Each row has a class, written after it.
[-38  32  23 -11  55  48 -24  36   4  48 -23  26 -24 -28   6  62 -41  23
   6 -19  23 -20   4  19  24  -3  36 -27  34  30 -31  12 -39 -20 -59 -16
  -4  68  29]	(198)
[-48  10  35 -32  24   1  52 -26  33   8 -26 -22 -57  -9   0  92 -26  40
  -1   0 -30 -64  -2  26 -28 -41 -11 -15  22  41  29   8 -39   0   2  -7
  25  -9  14]	(60)
[ 24  24 -34  66  54  -5 -42 -42  -7   8  49 -16  53  -4   6 -24 -36   2
  23  51  -1 -32  36 -10   0 -19  13  33  31  21  77 -23  53 -14 -19 -42
  10  15 -19]	(42)
[  6 -10  39 -20   9 -10 -70  -2 -11  52  -8 -14  64   0 -14  -4  27  -7
  -1  44 -52  -1  41  29  20 -38 -22  -1  12 -31 -32 -22  11  20  12 -41
 -11  16 -21]	(107)
[-31  10 -17 -29  17  45 -16  33 -12  62 -52 -15 -67 -27  16  45 -26  31
   8   7 -13 -16  -9  25  18  17  36  30   6  19  10  -9 -24 -16 -64  12
  34  59 -20]	(195)
[ 14  32  24  60  36 -32 -24 -34   7 -19  10 -13  63 -23  -2 -35  12  -4
   7  -8 -18 -20  33 -10  38 -49 -15  -7 -25 -28  51  14  -1  -4   2 -43
 -20   3 -11]	(11)
[ 10  27 -18 -24  18  -1  19 -42 -24  39  15  -1  41  -5  11   1  62 -50
 -21  52  -4  15  21  35  34 -16   9   1 -34   3  50 -24 -29   6  17 -22
  -9  -9  32]	(60)
[ 31  10 -11 -61  -9  34 -32  10   8   4 -16 -55  -4 -19  -5  30 -26  29
  -3 -41  -6 -24  -3 -11  -3  18  50 -16 -25  10  33  12 -57   4 -25  24
  13  34   6]	(42)
[-28 -24  -8 -33  14   9  34 -32   9   8 -28 -19 -29  -7  -1  13  13  17
 -16   4   4   2  17  20 -18  -1  42  13 -10  22  86 -13 -15 -33  40  24
  18 -54  26]	(60)
[-45 -11 -39 -48  53  17  42 -22   1  11  23  46  -1 -17  30  90  -8 -15
 -19  47  14 -18  -7  25  10   1  18 -19  18  46  40  12   4 -11  16 -52
   4 -16  11]	(198)
[ 58  -4 -14  46  12  14  18  30  16 -17  -1 -24  25 -10  -2 -24   8 -21
  16  24  -2   5 -13   6  61  10   8  35  16 -24 -16  -3 -16 -54  -5  -8
 -32   4   9]	(102)
[-11  14 -17 -21   2  23  55 -36  16 -10 -13  37  14  -8  -6  41 -21  12
 -26  -3  38 -58   3 -12 -33   0 -29   5  24  54  64  23  36   2 -19 -64
  -2 -12   4]	(42)
[-10  10   5  39  12  68  -6  63  31  37  -2   2 -18 -21 -17  42  22  18
 -15  36 -14 -18  -6  30   1  19   1 -13   8 -25 -10 -22 -16 -13 -33  -4
 -12  71   7]	(107)
[-17  -5 -15 -68   8  36  32   8  -3  -4 -55  16 -25  -4 -14  27   9  18
 -50   6  -6  -7 -38   2 -34  26  19  30  12 -10   3 -12   7  -4  -2 -18
  18 -50  12]	(60)
[-31 -20  10 -42 -71  39 -12  -4  42  33 -36  30 -38   3  10  51  38  16
 -20  10  15  18 -14  40  30  22  25  -4  -3  14  21  -6  -7 -20  22 -40
 -28   1   0]	(194)
[ 14   5 -13  -8  -5  18  18   9  20  44   6 -15  44  17  14  47   3 -20
 -41  36 -12  47 -45  38  30  -4   4   3  17 -36 -27   0   0   1 -17 -24
 -39  15 -16]	(107)
[-34 -36  40 -14 -41 -17 -18  -3 -31  26 -45  57 -27 -12  20  21  28 -15
  10  23  36  -1   5 -14  22 -24   0  17  36  23  -8  21 -22 -35   7 -55
 -10  54   1]	(198)
[  3 -11 -39  42  18  24  23 -10  31  -1 -13  -5   6 -56  19 -23  63 -36
 -36  41 -40  16   9  -8  63  28 -21  13  17 -17  53 -25   7  -5   5 -26
  -4  -3   1]	(11)
[ -5   2   8 -21   1  10  29 -11 -21  54  -9  -7   7  30  32   1  40  -9
   5  41  -6 -20  -4  34  32  10  -4 -29  15  25   6 -11 -28  23  29 -13
   7  22   6]	(107)
[ 26  19 -36 -52  12  -1 -24 -29   2  31  33 -12  36  16 -12   4 -29  14
   3 -17  -6 -26   7  23   2 -24 -15 -12  -7   8 -21  -7  47 -10  -9 -18
  -3  -4 -20]	(194)
[ 32   3 -26  34  -7 -24   2 -14 -12 -33  22 -13  41  -5  -2 -76  47  -8
 -12  24  19 -31  35 -31  27  -2 -17  -3  34 -29  16 -17  83  21   5 -39
   7 -17 -12]	(194)
[ 29   4  -4 -29 -71   0 -66  18  -4   4   0 -34  11 -24  -1 -26  21  19
 -34   7  10  28 -15   2 -33  36  29  28   4 -53  30  -6 -19 -42 -21  20
  19  31 -31]	(195)
[ -2   8  41 -38 -27 -10 -20  -7 -15   7 -12 -53 -28  23  23   8 -14  32
 -18   4   2  14 -37  23 -42   7  27   7  29   6  12   2 -29 -17 -24  27
  38  11 -15]	(60)
[  5 -16  34  18   2 -27  -4   6  12  25   7 -53  51  21  12 -32  14  -1
 -12  52   9  -3 -12  21  -4 -25  -2   6  33 -41 -44  -3 -24 -13  19 -31
 -19  17  -4]	(107)
[-18  38  16 -53  -1  35 -35  10 -26  60 -47 -11  -9   1   4  21 -21  43
  -8  13  -5 -18 -19 -26  -4  -2  39 -12  61   2  -9  -9   4  27 -53 -10
  43  48 -24]	(42)
[-13   6 -32 -55 -49 -27  16  17 -29  -1  -9 -60 -58 -28  31  21  33  19
  12  -6 -25 -12  37  17 -12 -12  34  27 -10  16  18  -8   3  18  11  36
  78  -4 -43]	(102)
[-19  45   0  -6  20 -62 -64   3 -21  -9  12 -14 -18  -4  13  23  14 -23
  22 -14 -26   2  47 -11 -14 -53  18  45  60 -21 -52 -26   3  11 -23 -23
   8 -28   1]	(42)
[  0  34 -63  -7  25   1  64   2 -11  -2  42  10 -11 -35   4  82 -10  -2
 -14   7 -22 -44 -20  60 -35   6 -20 -63  -7 -20   4  13 -36   3   1  10
  -8 -21  16]	(194)
[ 18  15 -46 -18  36  70   8  23  -6   5 -62  34   5 -13 -16  -3  36  -2
 -37 -35  12  14 -16 -39  27   9  18  16   5 -13  -9  -6  17  -9 -48 -40
 -24  -7   8]	(199)
[-24 -41  18 -41 -26  40 -54  -2  14  20  -8  56 -49   4  -3  23  55   4
 -26  61  10 -16  12 -20 -45  21 -36  -4  23  15 -24 -26 -18   3  28 -57
  11  48   7]	(199)
[-20  -6  19 -77 -49   8  21  10  14  40  -8   0 -11 -35 -57  20  71  -3
   7  31 -32 -37  13  21 -28 -28 -46   6 -36  20 -44 -12  -1   7   4  -7
  24  -1  21]	(42)
[ 15 -16 -62 -38   6   3 -64  29  -1 -14 -10  -9   1 -36  28  17 -41 -20
 -26   0  13  18   3  30 -39  11  40  13  24 -11 -25  -1   5 -27 -11  -3
  23   7  -4]	(84)
[ -4 -16 -21 -33 -15  15   8  54   3   9 -22  20   3  11  25 -80   3  10
 -27 -44  54  57  -9 -12  59  40   9   1  -7   6 -38  -9  55 -22 -60  78
 -19  39 -46]	(11)
[ 50  16 -34   3  -9 -26 -46   8   7 -28 -18  59  61  36   6  -7 -36  17
 -13  14  50 -46   8  -4 -42   6  32 -15  46  16 -58   9  53  11   4 -70
 -27  -1   2]	(84)
[-19  -7 -16 -82  20  78 -17  22  62  13 -36 -25  -3 -70 -24  44 -28  43
 -33 -20 -63 -18 -38 -18   2  -1  -2 -50 -24  22  20  -3  16 -12 -16  36
  57  19 -39]	(11)
[  0  35 -26  38 -12  11 -51   0  16  10 -29 -10   2  -6   9 -50 -27  14
   3 -33   3 -19 -45 -12  -3  18  43  16  20  22 -24   4  39  -2 -37 -57
  16  15   3]	(199)
[ 12  21  44  10  13  -2 -28 -30 -18  40  20 -26  47  -7 -30 -38  59 -19
  18  43 -52  45  20   6  38 -36 -31   6  15 -34  -7 -36  19  19  12  12
  11 -51   7]	(42)
[ 24  20  10 -24  43  13 -45  39 -36   2 -18 -20  35  27   3  -2  -8   5
   2 -17 -39 -25 -69  16 -33  12  20 -10  17 -18 -41   1 -18 -41 -38  -9
 -17   3 -22]	(107)
[ 35   9  17 -38 -20  50   7  14   1  12 -53  24  11 -38 -19  20  35 -19
  -6 -10 -16   0  18  47  41  -4 -39  -9 -19  16  -8   8 -11   6 -21 -13
   5   5  26]	(84)
[ 11  34  37  24  -5 -31   3  -6 -17 -14 -45 -30  -8  27  18 -31 -41  22
  30 -25  19 -35  16  -9 -15  -1  30  27  42  40 -17  16  17  11 -16 -14
  33  -4   4]	(102)
[ 26 -17  32  18 -17   0 -28  50  -8   9  27 -14 -17   0   0 -56  79  34
 -31  42 -11  48  21   5 -26  31 -57  -7  32 -72 -76 -43 -36  -9  -8  76
  -1  28 -31]	(11)
[-35  19 -55  33  47   0  64   8  12 -12  -7   7 -26 -36  42  35 -26 -21
   8   5  -6 -18  -4  19  51  24  29 -10 -13  44  55  -3   8  21 -24  31
   2 -18   3]	(195)
[ 15  27   0  24   7 -10 -36   3 -21   2   3  -7  -2  11  15 -20   1  27
   8 -24  -1   5  32   1   9  -8  34  -8 -14   1  22 -31  -8   7  -3  51
 -10   2 -14]	(60)
[ 26 -17 -30   6 -50 -19  16 -48  -3   2   3  86  49 -17 -10  45  43   4
 -18  36 -10  27  45  -4  21   0   7 -14   8 -19  52  -8   3  18  96 -19
 -36 -57   6]	(198)
[ 32   0 -47   5 -68  10  66 -19  -2  28  15  51  -9 -25 -24  51  13 -25
 -45  54 -17  21 -40  35 -60  15 -71  -1 -17  -3 -17  -9  -1   1  21  25
   1   5  15]	(60)
[-24  20  -2 -29 -41 -13  17  -1 -26  12 -18  16 -36 -15   2  11  -9  -4
  -6 -29 -42   7 -39  -6  12  -9 -33   9 -15 -24 -36   5  22  41 -49  19
  20  29 -37]	(199)
[ -24   20    3 -101  -43  -17  -39    8   -2  -21  -66   38  -12  -15
    8   52   -9   31  -28  -38   -5  -25   16   38 -114   -8   16   23
    8   11  -41  -12  -35   -4   17  -10   21  -46  -11]	(84)
[  9  -4 -39 -28 -25  30  52  30   5   8 -10  27 -20 -43 -10  53  67  -7
 -21  23 -29  18 -16  22   3  21   0 -26 -50   0  46  -2 -44 -45 -14  56
  -8  35  -7]	(11)
[  6  39 -89  13 -14 -12  45 -42  32 -34  26  10   3 -32  35  25 -30 -32
 -12 -35  31   4  27  -9  24 -12  11   4  41  25  76 -14  43 -23  11  14
  12 -19  -1]	(194)
[ -1   9  -8 -36  23 -10  25 -40 -19  -7  -7  -4   8  22  12 -12 -13 -16
 -17 -28   9 -25 -27   0 -28   3  -3  -3 -40  32  27   4 -10  -4   5   4
 -11 -23  15]	(60)
[-28   1 -37   7   1  11  26  -4  15   9 -50  82   7  10   5  -6 -16  12
  -1   3  34 -14   5  -7  52   5  26  -5  42   7 -16 -17  80  17  30 -44
 -28 -49   3]	(194)
[ -3 -25 -16 -55   8  41 -11  31  30   3 -24  -2 -16 -35  27  62  15  -7
 -30  47  -4   3   0  58   9  20  20   8  33 -13   5 -13 -63 -43  -8 -19
 -10  17   6]	(84)
[ 12  29 -43 -57 -29  -6  32   7  23  14  11 -38  15   5  19  22  -9   8
 -13  -8  31  23 -19  67  10   3  55   6   8  -2 -22   2 -22 -30  -8   9
   0 -26  10]	(194)
[ 22  22  -9 -34  -4  32 -41  22 -21  46   9   1   2  -4 -48 -16  79  15
 -13   4 -29   6 -15  -6 -21  -6  -8 -31 -32 -56 -60 -19 -17   6  -5   2
   5  13  15]	(199)
[ 46 -15  15   5 -36 -25 -58  18   8 -24  13 -42 -28   6  15   7  10 -15
  25 -17  -7 -27  -3  38 -37 -12 -30 -15 -29  46 -75  22 -23   1 -12  -9
   8  35  13]	(84)
[-30  46  -6  56  -4 -23  19 -32  12  17 -22  22 -22 -25  22  46 -28 -12
  22  -8 -24 -20  39  28  36 -28  -9 -20  48  44  17  -6  44  39 -18 -21
   7  -8   8]	(194)
[-41 -10 -36  35  50  33  38  17  17  29  51   9  -2 -66  13  85   2 -11
 -20  92  -4  11 -19  28  10  -1  32 -33  13  -8  62  -4 -25 -45 -17   8
   0  52   7]	(198)
[ 10 -27  -8  -7 -40  21  26   4  16  17  -8  43   0   1  -7 -12  42   2
 -18  21  31  36  20   0  38  28 -21  10 -19   5  30 -21  23 -10   7  44
 -29   1 -13]	(195)
[ 40  -3 -46 -43 -54  41 -17  10 -28  36  16  17 -25 -13 -13  -6  28 -27
  -4  -2 -15  33 -40   2 -11  28 -25  -8 -66  16 -24 -10  -8  -9 -26  50
  27  75  -6]	(199)
[-10  21   2  16  60 -40  21 -36  14 -49  14 -17 -11  31  19  27  43  -6
 -20 -10  14  -4  15 -45 -64 -46   1   1   2  10  11   0 -23 -15  20 -18
  -6 -38  10]	(11)
[ 15 -18  29 -15 -25   8   4 -29   0  14   5  11 -27  19 -15  47  15  23
  -5  17  -8   2  30   7   3   3 -30 -56  26  -2  25   3  15  24  16  16
   4   5   4]	(194)
[  5   5 -19 -20  44  -7 -82  45 -15 -29  -1 -32 -44  26  25 -16  -9  39
   5 -48  48 -37  14 -51 -50 -17  50   4  11  -4 -87  -6 -41   3 -25 -19
  10  43  -8]	(199)
[-30 -20   1   7  87  38   1  25   6  14 -20  19 -17  -2  22  -1  33 -12
 -15  35  -1   4  14 -40  69   5   4 -24   6   1  13 -24   8  -3 -40  10
 -22  56 -15]	(11)
[ 50  -8 -53 -35 -51   4  -1 -35   3 -14  16  23 -58  54  -7  11 -26  42
  14 -61   0  11  12 -44   1   7 -14  36 -14  10 -13 -17  32  24  26  50
  21  10 -30]	(199)
[-11  37 -31  -5 -49 -62 -67  15 -65  35  -5  -1 -61  12  25  14  40  -4
  37 -28  -9 -14 -14  18 -32  -3  59 -10 -24   4 -25  15 -17  -1  -3  -3
  20  13  -2]	(195)
[-19 -34  26 -21 -11  19  26  25   5  23 -21  12 -11  25  14 -40  39 -16
   5  38  43  14 -20   6  36  15   3  18 -38  -1 -67 -15 -25  -4  47   1
 -26   1  12]	(102)
[-22  10  -1   8   1 -23   3  15  -4  16 -24   7 -70  12   8  48 -45  14
   6 -52  29  -9 -19   7 -17   0  15   1  18  -7 -28  38 -19 -21 -40  10
 -18  19  17]	(195)
[-36 -50  21 -35 -22   8  10  42  -7  23 -16  36 -30 -21   3  -1  17  12
 -33  51  24   2   1  38 -24   2 -55   3   1 -14 -82 -16 -14  12  15   9
  -3   9  -8]	(60)
[-36 -12  -3 -13  20   3   6   6  -2  -6 -19 -69   8 -61   7 -48  34 -10
 -38  33 -22 -23 -38  15 -35 -12  -2  23  17 -10  27 -11  13 -36 -14 -29
  45 -34  -6]	(60)
[ -9  50 -16  50  43 -13 -35  15   7   8 -17  12   8 -10  14  -6   2 -17
   1   0   5 -24  10 -29 -23 -35   5  -9  30  26 -94 -19  -3  33 -42 -50
  -9  29  18]	(199)
[  2  32  -8 -10 -14 -40   1 -21 -41  26  14  13  35 -23 -20 -17  78 -22
  15  18 -18  13  68   5  34 -42   3   0   7 -48  25 -20   4  22  34   3
  -1 -51  17]	(42)
[ 29 -10  27 -48 -19 -38 -37 -15 -39  12  16  -8  27  -2 -16  37  64  -9
  42  23 -55   4  16  25   1 -39  20 -13 -73  19 -20  -3 -63  -2  45  12
  -2 -11   7]	(198)
[-56 -14  17  46   2  25   2  23  -2  22 -23  17 -53  -9  32 -27  41 -20
 -15  74  16 -27 -64 -19  11  11 -12 -20  28  25 -38 -15  32  25   1 -52
  22  35  10]	(60)
[ 28 -33 -31 -30 -43  12  53 -24   2  -6  25  19   8 -17  24  13  63 -54
 -43  29  46  -2  11  -9 -20  20 -63 -43 -22  40  35  18 -19  -7  54 -13
 -12  13  12]	(102)
[-10  11 -28  12  31 -34  27  -8  -3 -14  18  19  17  13  24  30  16 -10
  -7   9  38 -37  28  15 -42 -28   3  -2  -1  30  -1  14   4 -21  25 -54
 -37 -36   0]	(102)
[  4  47   7 -41  -5 -45 -40 -10  -3   2  13 -69 -15 -16  23  31 -35  -3
  31 -69 -19 -31  27 -19  -2 -60   2  -7   7  30 -29   7 -41  21 -45  28
  21  41 -14]	(42)
